Here is a tiny trained network, its code and every weight. The questions are about switching its units off for an input and a class, where a switched-off unit gives its printed mean instead of its output.

import numpy as np


def w(rows, s, z=0):
    codes = np.array(rows[::2]) - 128.0
    scale = np.full(codes.shape[1], s)
    scale[-1] = z or s
    return codes * scale


def norm(h):
    return h / np.sqrt((h * h).mean(-1, keepdims=True) + 1e-5)


def f(y):
    return y / 2 * (1 + np.tanh(0.7978845608 * (y + 0.044715 * y**3)))


def log_softmax(a):
    a = a - a.max(-1, keepdims=True)
    return a - np.log(np.exp(a).sum(-1, keepdims=True))


def net(x, mask):
    res = np.array(x, float).reshape(1, 5) / 4 @ E
    u = 0
    for l in range(3):
        y = f(norm(res) @ A[l][:, :-1].T + A[l][:, -1])
        res = res + np.where(mask[u : u + 12], y, B[l][:, -1]) @ B[l][:, :-1]
        u += 12
    return log_softmax(norm(res)[-1] @ U[:, :-1].T + U[:, -1])


A, B = {}, {}
E = w([
[202,164,210],'x0',
[129,128,127],'x1',
[161,158,40],'x2',
[128,128,129],'x3',
[105,254,138],'x4',
],0.0096)
A[0] = w([
[117,131,125,139],'0.n0',
[196,100,136,4],'0.n1',
[91,145,133,111],'0.n2',
[93,142,141,82],'0.n3',
[62,95,83,144],'0.n4',
[117,128,131,95],'0.n5',
[134,105,134,50],'0.n6',
[118,206,143,52],'0.n7',
[89,140,133,75],'0.n8',
[221,155,22,241],'0.n9',
[4,175,89,122],'0.n10',
[139,124,127,97],'0.n11',
],0.025,0.0043)
B[0] = w([
[128,138,123,131],'0.n0',
[179,158,245,162],'0.n1',
[138,163,137,143],'0.n2',
[139,167,139,138],'0.n3',
[58,75,51,196],'0.n4',
[133,133,131,125],'0.n5',
[123,119,118,130],'0.n6',
[67,100,58,183],'0.n7',
[138,155,146,137],'0.n8',
[252,191,141,248],'0.n9',
[145,235,172,215],'0.n10',
[132,124,140,126],'0.n11',
],0.046,0.013)
A[1] = w([
[119,70,91,12],'1.n0',
[4,135,133,237],'1.n1',
[140,125,120,68],'1.n2',
[93,105,136,145],'1.n3',
[125,126,132,155],'1.n4',
[131,122,126,6],'1.n5',
[136,134,127,100],'1.n6',
[158,134,121,111],'1.n7',
[165,145,61,136],'1.n8',
[172,87,171,55],'1.n9',
[187,154,32,184],'1.n10',
[108,89,171,58],'1.n11',
],0.025,0.0024)
B[1] = w([
[59,246,137,157],'1.n0',
[64,101,251,220],'1.n1',
[127,123,108,126],'1.n2',
[73,142,126,140],'1.n3',
[125,131,132,129],'1.n4',
[139,141,120,117],'1.n5',
[110,126,114,134],'1.n6',
[88,130,91,158],'1.n7',
[115,45,108,204],'1.n8',
[223,77,201,181],'1.n9',
[97,1,68,253],'1.n10',
[156,82,247,146],'1.n11',
],0.03,0.011)
A[2] = w([
[178,33,127,78],'2.n0',
[158,148,108,28],'2.n1',
[69,28,214,147],'2.n2',
[144,138,124,62],'2.n3',
[121,104,127,35],'2.n4',
[120,103,126,39],'2.n5',
[150,5,41,14],'2.n6',
[136,40,56,71],'2.n7',
[205,165,104,3],'2.n8',
[133,120,105,80],'2.n9',
[129,162,154,116],'2.n10',
[151,167,24,151],'2.n11',
],0.023,0.0023)
B[2] = w([
[213,100,173,213],'2.n0',
[88,131,119,144],'2.n1',
[2,75,67,253],'2.n2',
[116,134,126,130],'2.n3',
[143,143,102,127],'2.n4',
[141,144,101,128],'2.n5',
[215,49,50,220],'2.n6',
[191,68,103,196],'2.n7',
[51,189,80,197],'2.n8',
[122,125,116,130],'2.n9',
[122,106,157,160],'2.n10',
[120,80,45,194],'2.n11',
],0.045,0.011)
U = w([
[18,103,136,250],'0',
[193,55,59,160],'1',
[80,254,199,5],'2',
[117,215,41,105],'3',
[139,46,210,73],'4',
[226,196,185,109],'5',
],0.024,0.0029)

Each question gives the input, the list of numbers given to net, and the class t.
The units are the neurons (one row each of A and B). Each row of codes is followed by its name. A weight is (code - 128) times the scale printed after its matrix; where a second scale follows, it is the last column's (A, B and U).
mask holds one flag per neuron, layer by layer. A switched-off neuron (its flag False) gives its mean, the last column of its row in B, instead of its output. The means were averaged over made-up inputs and are rounded, as every weight is.
A unit's drop is (log p(t) with every unit on - log p(t) with that unit switched off) / (log p(t) with every unit on - log p(t) with every unit switched off).
The circuit of an input: a set's keep is (log p(t) with only the set's units on - log p(t) with every unit switched off) / (log p(t) with every unit on - log p(t) with every unit switched off). Starting from the 12 units with the biggest drops (on a tie, the unit counted first), units are removed one at a time, each time the one whose removal leaves the highest keep (on an exact tie, the one counted first), for as long as the keep stays at least 0.8.
circuit, biggest first: the units of the circuit, biggest drop first
most important unit: the unit with the biggest drop
top k neurons: the k neurons with the biggest drops, biggest first
top k neurons in layer l: the k neurons of layer l with the biggest drops, biggest first
drop of u: that unit's drop, to one decimal
input [4,2,-3,-4,1], class 0: circuit, biggest first : 0.n9
input [-8,5,0,-8,7], class 2: top 2 neurons : 0.n10; 0.n9
input [5,6,-6,5,-7], class 4: top 2 neurons : 0.n9; 0.n10
input [4,-5,-1,-6,0], class 4: circuit, biggest first : 0.n4; 0.n10; 0.n9; 1.n1
input [1,-7,8,0,-5], class 5: top 3 neurons : 0.n9; 0.n1; 0.n7
input [-3,-5,1,5,1], class 3: circuit, biggest first : 0.n10; 0.n4
input [-2,-6,0,4,-1], class 0: top 2 neurons : 0.n9; 1.n1
input [-4,5,-7,-7,7], class 2: top 2 neurons : 0.n10; 0.n9
input [1,7,-3,-6,-8], class 4: top 3 neurons : 0.n1; 0.n7; 0.n4
input [-7,8,-8,-1,-2], class 0: top 2 neurons : 0.n9; 0.n4
input [1,-3,-7,2,5], class 0: top 3 neurons : 0.n7; 0.n9; 1.n1
input [0,-4,-5,-6,1], class 2: top 2 neurons : 1.n10; 0.n9
input [-1,0,-3,0,6], class 2: top 2 neurons in layer 0 : 0.n10; 0.n9
input [-5,0,-6,5,4], class 2: top neuron : 0.n10
input [-3,0,8,-6,1], class 3: top 4 neurons : 0.n9; 0.n10; 2.n8; 0.n7
input [6,-8,-4,0,-1], class 4: top 2 neurons : 0.n10; 0.n9
input [2,5,-5,4,-7], class 4: top 2 neurons : 0.n9; 0.n4
input [-6,6,0,8,1], class 2: top 2 neurons : 0.n10; 0.n9
input [6,5,-3,0,-8], class 4: top 2 neurons : 0.n9; 0.n10
input [6,-7,1,6,-5], class 5: most important unit : 1.n10
input [-7,7,-6,-7,0], class 0: top 2 neurons in layer 0 : 0.n4; 0.n9
input [-4,-1,-5,-8,6], class 2: top 2 neurons in layer 0 : 0.n10; 0.n9
input [8,-3,1,-4,-7], class 5: top 2 neurons in layer 0 : 0.n4; 0.n7
input [1,4,3,4,-7], class 5: top 2 neurons in layer 0 : 0.n1; 0.n7
input [-5,-4,-7,-6,3], class 2: drop of 0.n10 : 0.4
input [4,2,-6,-2,7], class 0: drop of 0.n9 : 1.5
input [-6,-7,5,-4,6], class 3: drop of 0.n10 : 1.3
input [8,-7,3,-6,-2], class 5: most important unit : 0.n1
input [-3,1,-1,2,-3], class 0: drop of 0.n9 : 1.3
